Here is a tiny trained network, its code and every weight. The questions are about switching its units off for an input and a class, where a switched-off unit gives its printed mean instead of its output.

import numpy as np


def w(rows, s, z=0):
    codes = np.array(rows[::2]) - 128.0
    scale = np.full(codes.shape[1], s)
    scale[-1] = z or s
    return codes * scale


def f(y):
    return y / 2 * (1 + np.tanh(0.7978845608 * (y + 0.044715 * y**3)))


def log_softmax(a):
    a = a - a.max(-1, keepdims=True)
    return a - np.log(np.exp(a).sum(-1, keepdims=True))


def net(x, mask):
    res = np.array(x, float).reshape(1, 7) / 4 @ E
    y = f(res @ A[0][:, :-1].T + A[0][:, -1])
    res = res + np.where(mask, y, B[0][:, -1]) @ B[0][:, :-1]
    return log_softmax(res[-1] @ U[:, :-1].T + U[:, -1])


A, B = {}, {}
E = w([
[145,134,166,126,127,123,119,122,129,132],'x0',
[87,160,188,127,207,153,87,150,164,135],'x1',
[110,118,79,140,129,137,108,148,116,125],'x2',
[155,219,89,201,131,175,132,186,106,225],'x3',
[76,169,201,183,94,162,114,87,52,123],'x4',
[125,138,90,135,129,102,147,144,121,117],'x5',
[150,69,138,254,180,106,181,178,71,138],'x6',
],0.0094)
A[0] = w([
[65,207,151,162,44,142,88,94,52,77,32],'N0',
[62,110,150,143,140,114,118,91,26,117,59],'N1',
[147,55,91,113,1,102,120,73,42,179,10],'N2',
[76,54,150,81,147,78,112,107,85,74,43],'N3',
[96,214,117,64,48,143,79,116,147,92,1],'N4',
[7,160,164,117,211,92,98,156,136,114,24],'N5',
],0.0092,0.0034)
B[0] = w([
[164,106,72,73,195,106,97,91,127,176,229],'N0',
[147,56,130,62,121,125,84,189,147,113,188],'N1',
[156,224,157,196,183,169,155,117,193,56,197],'N2',
[141,207,103,135,25,124,87,152,72,249,221],'N3',
[101,40,195,175,70,100,142,212,108,97,253],'N4',
[182,194,92,201,131,146,206,76,183,49,203],'N5',
],0.011,0.0073)
U = w([
[129,126,126,100,105,134,94,131,73,121,255],'0',
[97,215,117,116,54,147,86,148,44,230,85],'1',
[149,164,138,141,124,143,113,88,131,46,45],'2',
[86,2,171,170,101,90,126,179,50,101,95],'3',
[198,38,68,10,168,82,72,110,136,146,75],'4',
[107,116,136,98,114,121,114,117,72,127,181],'5',
],0.0091,0.0077)

Each question gives the input, the list of numbers given to net, and the class t.
The units are the neurons (one row each of A and B). Each row of codes is followed by its name. A weight is (code - 128) times the scale printed after its matrix; where a second scale follows, it is the last column's (A, B and U).
mask holds one flag per neuron, in row order. A switched-off neuron (its flag False) gives its mean, the last column of its row in B, instead of its output. The means were averaged over made-up inputs and are rounded, as every weight is.
A unit's drop is (log p(t) with every unit on - log p(t) with that unit switched off) / (log p(t) with every unit on - log p(t) with every unit switched off).
The circuit of an input: a set's keep is (log p(t) with only the set's units on - log p(t) with every unit switched off) / (log p(t) with every unit on - log p(t) with every unit switched off). Starting from all 6 units, units are removed one at a time, each time the one whose removal leaves the highest keep (on an exact tie, the one counted first), for as long as the keep stays at least 0.8.
units of the circuit, in order: the units of the circuit, biggest drop first
unit that matters most: the unit with the biggest drop
top k neurons: the k neurons with the biggest drops, biggest first
drop of u: that unit's drop, to one decimal
input [-4,-7,-7,-4,-5,8,7], class 2: unit that matters most	N2
input [-2,-8,-4,1,7,2,-1], class 2: top 2 neurons	N2, N3
input [-5,-1,2,6,8,-6,5], class 4: top 2 neurons	N0, N1
input [-1,-2,1,6,3,-3,-8], class 3: top 2 neurons	N4, N3
input [-3,-5,-6,4,-4,1,-6], class 3: top 2 neurons	N4, N3
input [0,7,5,7,1,-1,-8], class 3: top 3 neurons	N4, N3, N2
input [0,-4,4,1,-2,6,-2], class 2: units of the circuit, in order	N3, N2
input [3,-7,4,4,3,8,-2], class 2: top 2 neurons	N2, N3
input [-4,6,-4,3,3,-8,5], class 2: units of the circuit, in order	N5, N3
input [5,-2,-5,3,8,-4,2], class 4: units of the circuit, in order	N0, N1
input [-2,-1,-1,4,5,-3,2], class 4: top 3 neurons	N0, N3, N4
input [5,-7,7,5,-1,6,-7], class 2: top 3 neurons	N2, N3, N1
input [-7,-6,-3,-4,8,0,-4], class 4: top 3 neurons	N0, N1, N5
input [-4,-7,-5,-8,-1,2,8], class 1: unit that matters most	N3
input [0,-7,-4,0,-1,5,-4], class 2: top 2 neurons	N2, N3
input [-8,-7,1,-7,4,0,5], class 0: units of the circuit, in order	N3, N1, N2
input [0,0,3,4,6,2,-2], class 4: units of the circuit, in order	N0, N3
input [-6,7,7,2,-5,2,-4], class 2: top 4 neurons	N5, N3, N0, N1
input [3,5,7,-5,8,3,-5], class 4: top 2 neurons	N0, N1
input [-1,-6,5,-5,-1,6,0], class 2: unit that matters most	N2
input [-1,-7,-4,5,0,8,-8], class 3: drop of N5	0.1
input [-4,-1,-6,2,6,-7,-8], class 3: drop of N4	1.3
input [1,-5,-3,-3,-2,-4,-8], class 3: drop of N4	1.0
input [5,8,-8,-8,-8,2,-7], class 1: drop of N5	-0.1
